Below are the code and all the weights of a small trained network. Each question names an input and a class and asks about switching units off, where a switched-off unit gives its printed mean instead of its output.

import numpy as np


def w(rows, s, z=0):
    codes = np.array(rows[::2]) - 128.0
    scale = np.full(codes.shape[1], s)
    scale[-1] = z or s
    return codes * scale


def f(y):
    return y / 2 * (1 + np.tanh(0.7978845608 * (y + 0.044715 * y**3)))


def log_softmax(a):
    a = a - a.max(-1, keepdims=True)
    return a - np.log(np.exp(a).sum(-1, keepdims=True))


def net(x, mask):
    res = np.array(x, float).reshape(1, 6) / 4 @ E
    y = f(res @ A[0][:, :-1].T + A[0][:, -1])
    res = res + np.where(mask, y, B[0][:, -1]) @ B[0][:, :-1]
    return log_softmax(res[-1] @ U[:, :-1].T + U[:, -1])


A, B = {}, {}
E = w([
[134,131,137,137,130,127,126,133],'x0',
[99,186,95,176,66,84,253,148],'x1',
[124,128,114,112,119,126,130,119],'x2',
[123,184,173,161,165,194,170,2],'x3',
[117,132,115,138,147,122,122,130],'x4',
[135,146,182,16,234,93,196,156],'x5',
],0.0084)
A[0] = w([
[114,140,120,204,115,152,209,63,112],'N0',
[121,95,76,156,67,82,124,236,25],'N1',
[113,144,152,128,119,143,126,134,135],'N2',
[143,178,101,93,187,142,192,154,163],'N3',
[124,137,105,156,114,88,253,208,38],'N4',
[146,129,111,138,124,128,112,145,126],'N5',
[117,88,109,188,59,166,51,136,185],'N6',
[124,136,116,184,80,153,142,90,99],'N7',
[118,125,179,135,186,182,159,17,48],'N8',
[108,122,133,146,130,107,142,98,145],'N9',
[142,145,164,112,181,166,120,77,9],'N10',
[127,106,103,143,126,158,117,140,164],'N11',
[127,162,123,153,119,118,131,98,118],'N12',
[136,142,116,150,127,133,134,105,100],'N13',
[127,99,92,193,65,149,20,130,45],'N14',
[136,134,99,135,127,155,87,157,98],'N15',
[132,94,149,124,153,186,13,50,12],'N16',
[157,117,124,132,145,170,61,117,158],'N17',
[121,130,163,83,187,115,233,121,1],'N18',
[124,139,95,202,90,139,146,83,102],'N19',
[136,107,134,31,165,117,56,205,132],'N20',
],0.012,0.0091)
B[0] = w([
[147,161,63,126,197,176,112,192,224],'N0',
[152,244,92,171,42,171,109,77,198],'N1',
[113,123,82,95,109,133,112,133,133],'N2',
[112,117,110,120,63,103,114,90,209],'N3',
[92,87,184,114,54,58,116,10,215],'N4',
[90,123,100,116,132,122,142,112,136],'N5',
[105,185,110,131,45,86,123,48,253],'N6',
[155,122,127,129,218,183,122,204,184],'N7',
[89,114,163,138,38,45,121,48,203],'N8',
[195,148,168,123,86,152,136,152,149],'N9',
[121,52,137,81,105,90,173,105,148],'N10',
[172,148,169,141,99,130,132,106,159],'N11',
[155,122,124,127,146,149,104,158,152],'N12',
[131,127,114,112,140,131,134,161,136],'N13',
[104,37,200,98,129,72,151,87,216],'N14',
[130,112,137,89,116,124,134,117,142],'N15',
[158,248,68,171,72,167,93,129,203],'N16',
[98,118,122,135,46,93,175,116,193],'N17',
[155,211,95,195,74,174,93,133,184],'N18',
[153,134,107,116,219,185,130,211,196],'N19',
[121,15,170,105,245,143,158,188,216],'N20',
],0.014,0.012)
U = w([
[73,43,201,90,83,28,141,82,89],'0',
[141,216,76,190,79,137,89,118,248],'1',
[152,69,119,106,227,182,127,254,13],'2',
],0.0095,0.0017)

Each question gives the input, the list of numbers given to net, and the class t.
The units are the neurons (one row each of A and B). Each row of codes is followed by its name. A weight is (code - 128) times the scale printed after its matrix; where a second scale follows, it is the last column's (A, B and U).
mask holds one flag per neuron, in row order. A switched-off neuron (its flag False) gives its mean, the last column of its row in B, instead of its output. The means were averaged over made-up inputs and are rounded, as every weight is.
A unit's drop is (log p(t) with every unit on - log p(t) with that unit switched off) / (log p(t) with every unit on - log p(t) with every unit switched off).
The circuit of an input: a set's keep is (log p(t) with only the set's units on - log p(t) with every unit switched off) / (log p(t) with every unit on - log p(t) with every unit switched off). Starting from the 12 units with the biggest drops (on a tie, the unit counted first), units are removed one at a time, each time the one whose removal leaves the highest keep (on an exact tie, the one counted first), for as long as the keep stays at least 0.8.
circuit, biggest first: the units of the circuit, biggest drop first
k most important neurons: the k neurons with the biggest drops, biggest first
drop when u is switched off: that unit's drop, to one decimal
input [-5,-4,-5,-4,3,-6], class 0: circuit, biggest first : N14
input [1,8,-3,-5,-8,1], class 0: 2 most important neurons : N4, N16
input [7,-3,-8,7,6,3], class 0: 3 most important neurons : N8, N10, N1
input [-2,-8,-5,0,2,6], class 2: 4 most important neurons : N20, N4, N6, N14
input [5,8,-1,-3,4,1], class 0: 3 most important neurons : N4, N16, N18
input [-3,0,-1,-8,-6,-8], class 0: 4 most important neurons : N14, N16, N0, N18
input [-3,7,0,0,-5,3], class 0: 3 most important neurons : N4, N16, N1
input [-2,0,2,5,4,2], class 0: 2 most important neurons : N16, N8
input [2,7,-2,-4,5,1], class 0: 3 most important neurons : N4, N16, N18
input [-7,5,5,3,5,0], class 2: 2 most important neurons : N6, N1
input [-2,-1,3,-3,8,-6], class 0: 4 most important neurons : N14, N16, N0, N18
input [4,8,-6,2,2,0], class 2: drop when N19 is switched off : 0.1
input [4,4,-2,8,8,-4], class 2: drop when N8 is switched off : 0.0
input [-5,-8,-3,-2,-7,2], class 2: circuit, biggest first : N20
input [4,-4,-6,-6,7,-4], class 0: drop when N14 is switched off : 0.1
input [8,1,-2,1,-3,-1], class 2: drop when N16 is switched off : 0.3
